Below are the code and all the weights of a small trained network. Each question names an input and a class and asks about switching units off, where a switched-off unit gives its printed mean instead of its output.

import numpy as np


def w(rows, s, z=0):
    codes = np.array(rows[::2]) - 128.0
    scale = np.full(codes.shape[1], s)
    scale[-1] = z or s
    return codes * scale


def norm(h):
    return h / np.sqrt((h * h).mean(-1, keepdims=True) + 1e-5)


def f(y):
    return np.maximum(y, 0)


def log_softmax(a):
    a = a - a.max(-1, keepdims=True)
    return a - np.log(np.exp(a).sum(-1, keepdims=True))


def net(x, mask):
    res = np.array(x, float).reshape(1, 5) / 4 @ E
    u = 0
    for l in range(3):
        y = f(norm(res) @ A[l][:, :-1].T + A[l][:, -1])
        res = res + np.where(mask[u : u + 8], y, B[l][:, -1]) @ B[l][:, :-1]
        u += 8
    return log_softmax(norm(res)[-1] @ U[:, :-1].T + U[:, -1])


A, B = {}, {}
E = w([
[124,83,168,212,107,201],'x0',
[127,130,129,128,128,127],'x1',
[129,128,135,118,132,141],'x2',
[105,188,95,60,12,219],'x3',
[254,107,202,79,10,116],'x4',
],0.0061)
A[0] = w([
[79,155,85,110,66,164,191],'L0N0',
[140,123,124,171,55,84,207],'L0N1',
[231,111,173,164,175,89,5],'L0N2',
[192,156,74,85,137,122,35],'L0N3',
[120,115,152,193,74,197,2],'L0N4',
[74,117,101,152,204,133,4],'L0N5',
[197,121,136,159,235,116,198],'L0N6',
[100,70,181,255,81,209,145],'L0N7',
],0.0082,0.0031)
B[0] = w([
[66,86,46,126,99,157,218],'L0N0',
[139,147,168,75,120,162,189],'L0N1',
[214,169,81,94,195,112,200],'L0N2',
[150,58,120,135,235,122,154],'L0N3',
[160,86,86,151,136,76,175],'L0N4',
[114,84,142,85,9,145,205],'L0N5',
[99,103,170,150,1,95,247],'L0N6',
[168,167,70,221,144,175,253],'L0N7',
],0.0085,0.006)
A[1] = w([
[39,179,107,196,77,146,236],'L1N0',
[102,201,149,98,135,149,49],'L1N1',
[188,54,204,159,74,94,145],'L1N2',
[212,133,123,69,93,181,84],'L1N3',
[216,189,196,143,215,104,4],'L1N4',
[48,167,128,130,119,192,150],'L1N5',
[196,189,137,254,189,132,152],'L1N6',
[74,157,244,18,88,39,129],'L1N7',
],0.0086,0.0016)
B[1] = w([
[162,154,155,141,184,82,254],'L1N0',
[110,100,106,111,67,94,132],'L1N1',
[123,174,123,108,146,196,236],'L1N2',
[103,88,144,165,106,77,206],'L1N3',
[248,151,71,126,214,171,177],'L1N4',
[167,130,118,124,160,137,194],'L1N5',
[107,89,182,64,123,176,212],'L1N6',
[67,55,95,123,193,62,216],'L1N7',
],0.011,0.0067)
A[2] = w([
[109,175,69,78,163,109,3],'L2N0',
[58,65,239,154,190,117,153],'L2N1',
[152,79,162,44,88,115,129],'L2N2',
[188,11,73,119,10,98,105],'L2N3',
[181,131,185,212,68,135,252],'L2N4',
[87,220,177,211,109,253,144],'L2N5',
[136,219,255,171,174,132,71],'L2N6',
[10,89,94,50,118,40,98],'L2N7',
],0.0086,0.0026)
B[2] = w([
[142,211,137,141,123,154,166],'L2N0',
[119,135,146,128,70,68,191],'L2N1',
[64,71,113,206,184,93,166],'L2N2',
[107,131,179,137,139,71,190],'L2N3',
[122,250,181,80,66,147,202],'L2N4',
[81,77,92,120,145,11,213],'L2N5',
[137,184,153,122,45,148,156],'L2N6',
[129,76,155,98,104,213,254],'L2N7',
],0.012,0.0078)
U = w([
[46,11,179,85,117,104,168],'0',
[105,208,191,158,42,52,237],'1',
[102,164,86,70,135,253,66],'2',
[92,146,29,210,172,109,160],'3',
[208,92,115,92,238,69,55],'4',
[255,186,193,129,112,193,4],'5',
],0.019,0.0026)

Each question gives the input, the list of numbers given to net, and the class t.
The units are the neurons (one row each of A and B). Each row of codes is followed by its name. A weight is (code - 128) times the scale printed after its matrix; where a second scale follows, it is the last column's (A, B and U).
mask holds one flag per neuron, layer by layer. A switched-off neuron (its flag False) gives its mean, the last column of its row in B, instead of its output. The means were averaged over made-up inputs and are rounded, as every weight is.
A unit's drop is (log p(t) with every unit on - log p(t) with that unit switched off) / (log p(t) with every unit on - log p(t) with every unit switched off).
The circuit of an input: a set's keep is (log p(t) with only the set's units on - log p(t) with every unit switched off) / (log p(t) with every unit on - log p(t) with every unit switched off). Starting from the 12 units with the biggest drops (on a tie, the unit counted first), units are removed one at a time, each time the one whose removal leaves the highest keep (on an exact tie, the one counted first), for as long as the keep stays at least 0.8.
units of the circuit, in order: the units of the circuit, biggest drop first
k most important neurons: the k neurons with the biggest drops, biggest first
k most important neurons of layer l: the k neurons of layer l with the biggest drops, biggest first
input [-3,4,-5,6,0], class 2: units of the circuit, in order => (L0N0, L2N5)
input [8,-8,6,3,1], class 1: units of the circuit, in order => (L2N7)
input [6,7,4,-8,3], class 5: 2 most important neurons => (L0N2, L1N4)
input [2,-4,5,8,-1], class 3: 2 most important neurons => (L0N0, L0N6)
input [-3,-5,0,0,7], class 4: 3 most important neurons of layer 0 => (L0N6, L0N5, L0N0)
input [8,0,-7,-4,1], class 5: 4 most important neurons => (L0N2, L0N0, L0N7, L0N5)
input [7,-5,-2,8,-1], class 3: 2 most important neurons => (L0N0, L0N6)
input [1,-6,4,-1,5], class 5: 2 most important neurons => (L1N4, L1N7)
input [5,-3,8,1,0], class 3: 4 most important neurons of layer 0 => (L0N7, L0N6, L0N5, L0N4)
input [-4,8,-7,1,2], class 0: 2 most important neurons => (L0N7, L0N2)
input [3,-8,3,4,1], class 1: 4 most important neurons => (L1N7, L1N2, L1N4, L2N4)
input [-7,5,-1,2,0], class 2: 2 most important neurons => (L0N6, L0N5)
input [-3,-4,2,0,8], class 4: 3 most important neurons => (L0N6, L1N4, L0N5)
input [5,4,0,-5,0], class 1: most important neuron => (L0N6)
input [1,5,-8,-7,2], class 5: 2 most important neurons of layer 0 => (L0N2, L0N6)
input [-3,6,2,-4,5], class 4: 2 most important neurons of layer 0 => (L0N2, L0N7)
input [6,6,0,4,1], class 1: 2 most important neurons of layer 2 => (L2N4, L2N5)
input [1,-7,8,8,-6], class 3: 2 most important neurons of layer 1 => (L1N7, L1N6)
input [3,0,1,0,5], class 5: 3 most important neurons of layer 0 => (L0N6, L0N0, L0N5)
input [1,3,-3,-8,8], class 5: units of the circuit, in order => (L1N2)
